Below is a small trained network, with its code and all its weights. Each question gives an input and a target symbol and asks what happens when units are switched off, that is, made to give their printed mean instead of their output.

import numpy as np


def w(rows, s, z=0):
    codes = np.array(rows[::2]) - 128.0
    scale = np.full(codes.shape[1], s)
    scale[-1] = z or s
    return codes * scale


def norm(h):
    return h / np.sqrt((h * h).mean(-1, keepdims=True) + 1e-5)


def f(y):
    return y / 2 * (1 + np.tanh(0.7978845608 * (y + 0.044715 * y**3)))


def softmax(a):
    e = np.exp(a - a.max(-1, keepdims=True))
    return e / e.sum(-1, keepdims=True)


def log_softmax(a):
    a = a - a.max(-1, keepdims=True)
    return a - np.log(np.exp(a).sum(-1, keepdims=True))


def net(x, mask):
    ids = ['βγζξστω'.index(c) for c in x.split()]
    T = len(ids)
    res = E[ids] + P[:T]
    r = norm(res)
    for j in range(2):
        rows = slice(3 * j, 3 * j + 3)
        q, k, v = (r @ M[0][rows].T for M in (Q, K, V))
        z = softmax(np.where(np.tri(T) > 0, q @ k.T / 3**0.5, -1e9)) @ v
        o = O[0][rows]
        res = res + np.where(mask[j], z, o[:, -1]) @ o[:, :-1]
    y = f(norm(res) @ A[0][:, :-1].T + A[0][:, -1])
    res = res + np.where(mask[2:26], y, B[0][:, -1]) @ B[0][:, :-1]
    return log_softmax(norm(res)[-1] @ U[:, :-1].T + U[:, -1])


Q, K, V, O, A, B = {}, {}, {}, {}, {}, {}
E = w([
[192,126,108],'β',
[90,93,39],'γ',
[148,159,2],'ζ',
[194,102,142],'ξ',
[193,189,147],'σ',
[125,137,72],'τ',
[74,54,158],'ω',
],0.0055)
P = w([
[192,164,77],'0',
[159,74,144],'1',
[207,181,19],'2',
[152,70,142],'3',
[226,182,5],'4',
[139,81,148],'5',
],0.0022)
Q[0] = w([
[22,9,66],'head 1',
[215,68,93],'head 1',
[194,238,70],'head 1',
[75,21,182],'head 2',
[142,169,248],'head 2',
[142,135,151],'head 2',
],0.016)
K[0] = w([
[254,206,15],'head 1',
[87,72,51],'head 1',
[3,189,143],'head 1',
[217,41,109],'head 2',
[200,185,200],'head 2',
[163,120,118],'head 2',
],0.017)
V[0] = w([
[21,168,112],'head 1',
[243,140,42],'head 1',
[25,137,178],'head 1',
[127,130,134],'head 2',
[20,180,178],'head 2',
[155,2,108],'head 2',
],0.0029)
O[0] = w([
[212,137,125,78],'head 1',
[44,255,126,237],'head 1',
[194,48,133,41],'head 1',
[128,127,114,121],'head 2',
[178,145,70,5],'head 2',
[18,99,118,241],'head 2',
],0.0033,0.0021)
A[0] = w([
[123,131,137,110],'neuron 1',
[75,116,202,60],'neuron 2',
[118,117,250,144],'neuron 3',
[129,130,125,109],'neuron 4',
[67,101,149,55],'neuron 5',
[119,63,107,117],'neuron 6',
[68,90,219,121],'neuron 7',
[128,128,128,129],'neuron 8',
[158,88,116,127],'neuron 9',
[129,131,123,97],'neuron 10',
[135,150,209,69],'neuron 11',
[71,102,110,62],'neuron 12',
[121,128,127,129],'neuron 13',
[119,120,143,73],'neuron 14',
[128,127,128,132],'neuron 15',
[115,109,186,10],'neuron 16',
[109,138,158,107],'neuron 17',
[127,134,127,98],'neuron 18',
[115,86,205,1],'neuron 19',
[129,130,127,117],'neuron 20',
[128,130,124,106],'neuron 21',
[61,87,150,12],'neuron 22',
[92,104,146,103],'neuron 23',
[120,136,137,113],'neuron 24',
],0.017,0.0042)
B[0] = w([
[136,139,127,118],'neuron 1',
[130,73,158,192],'neuron 2',
[147,220,217,212],'neuron 3',
[128,129,128,122],'neuron 4',
[96,190,103,203],'neuron 5',
[83,124,149,202],'neuron 6',
[128,4,98,255],'neuron 7',
[128,128,128,129],'neuron 8',
[103,85,74,179],'neuron 9',
[126,129,128,118],'neuron 10',
[105,88,74,140],'neuron 11',
[184,97,101,213],'neuron 12',
[127,126,132,133],'neuron 13',
[139,169,124,108],'neuron 14',
[128,128,128,130],'neuron 15',
[174,178,102,129],'neuron 16',
[163,142,113,129],'neuron 17',
[132,131,130,117],'neuron 18',
[238,182,99,166],'neuron 19',
[129,129,128,124],'neuron 20',
[127,129,129,121],'neuron 21',
[67,188,180,210],'neuron 22',
[124,157,95,167],'neuron 23',
[139,130,131,122],'neuron 24',
],0.029,0.0042)
U = w([
[92,220,200,216],'β',
[179,66,54,123],'γ',
[157,207,46,132],'ζ',
[113,65,254,8],'ξ',
[25,213,81,110],'σ',
[227,149,167,166],'τ',
[30,47,110,133],'ω',
],0.011,0.0017)

Each question gives the input, a string of symbols that net reads in full, and the target symbol t.
The units are the heads (3 rows each of Q, K, V and O) and the neurons (one row each of A and B). Each row of codes is followed by its name. A weight is (code - 128) times the scale printed after its matrix; where a second scale follows, it is the last column's (O, A, B and U).
mask holds one flag per unit, heads first, then neurons. A switched-off unit (its flag False) gives its mean, the last column of its rows in O or B, instead of its output. The means were averaged over made-up inputs and are rounded, as every weight is.
A unit's drop is (log p(t) with every unit on - log p(t) with that unit switched off) / (log p(t) with every unit on - log p(t) with every unit switched off).
The circuit of an input: a set's keep is (log p(t) with only the set's units on - log p(t) with every unit switched off) / (log p(t) with every unit on - log p(t) with every unit switched off). Starting from the 12 units with the biggest drops (on a tie, the unit counted first), units are removed one at a time, each time the one whose removal leaves the highest keep (on an exact tie, the one counted first), for as long as the keep stays at least 0.8.
circuit, biggest first: the units of the circuit, biggest drop first
most important unit: the unit with the biggest drop
k most important neurons: the k neurons with the biggest drops, biggest first
heads that matter: for each layer, one digit per head in row order, 1 if its drop is at least 0.15 and else 0, layers parted by /
drop of u: that unit's drop, to one decimal
input σ γ ξ σ, target β: most important unit => neuron 7
input σ ζ σ τ σ, target ζ: heads that matter => 11
input ω γ σ τ, target ζ: circuit, biggest first => (neuron 7; neuron 12)
input ξ γ τ, target γ: 3 most important neurons => (neuron 22; neuron 3; neuron 5)
input ξ ζ σ ξ σ, target σ: 4 most important neurons => (neuron 2; neuron 12; neuron 7; neuron 19)
input ξ τ ω γ, target σ: circuit, biggest first => (neuron 7; neuron 3)
input γ ξ τ, target γ: 4 most important neurons => (neuron 22; neuron 3; neuron 6; neuron 5)
input ω γ ξ σ σ σ, target β: 3 most important neurons => (neuron 3; neuron 7; neuron 12)
input γ σ γ, target γ: heads that matter => 00
input β β σ ξ τ, target τ: circuit, biggest first => (neuron 5; neuron 22; neuron 7)
input ω β σ, target ω: heads that matter => 00
input ζ ξ ξ β γ, target γ: 4 most important neurons => (neuron 22; neuron 3; neuron 5; neuron 7)
input ζ β γ γ, target σ: 3 most important neurons => (neuron 7; neuron 3; neuron 19)
input ω τ ξ ζ β ξ, target τ: most important unit => neuron 19
input σ τ σ τ, target ζ: 4 most important neurons => (neuron 7; neuron 12; neuron 3; neuron 6)
input τ σ ζ σ ζ, target ζ: 3 most important neurons => (neuron 7; neuron 6; neuron 2)
input ξ β ξ β β, target β: 4 most important neurons => (neuron 7; neuron 9; neuron 12; neuron 2)
input γ ξ σ ξ σ, target γ: 4 most important neurons => (neuron 22; neuron 3; neuron 6; neuron 5)
input σ ζ τ, target τ: drop of neuron 6 => 0.8
input ζ τ ζ, target ζ: drop of neuron 6 => 2.2
input σ ω ζ τ ξ ζ, target γ: drop of neuron 6 => 0.5
input σ γ σ, target γ: drop of neuron 19 => 0.2
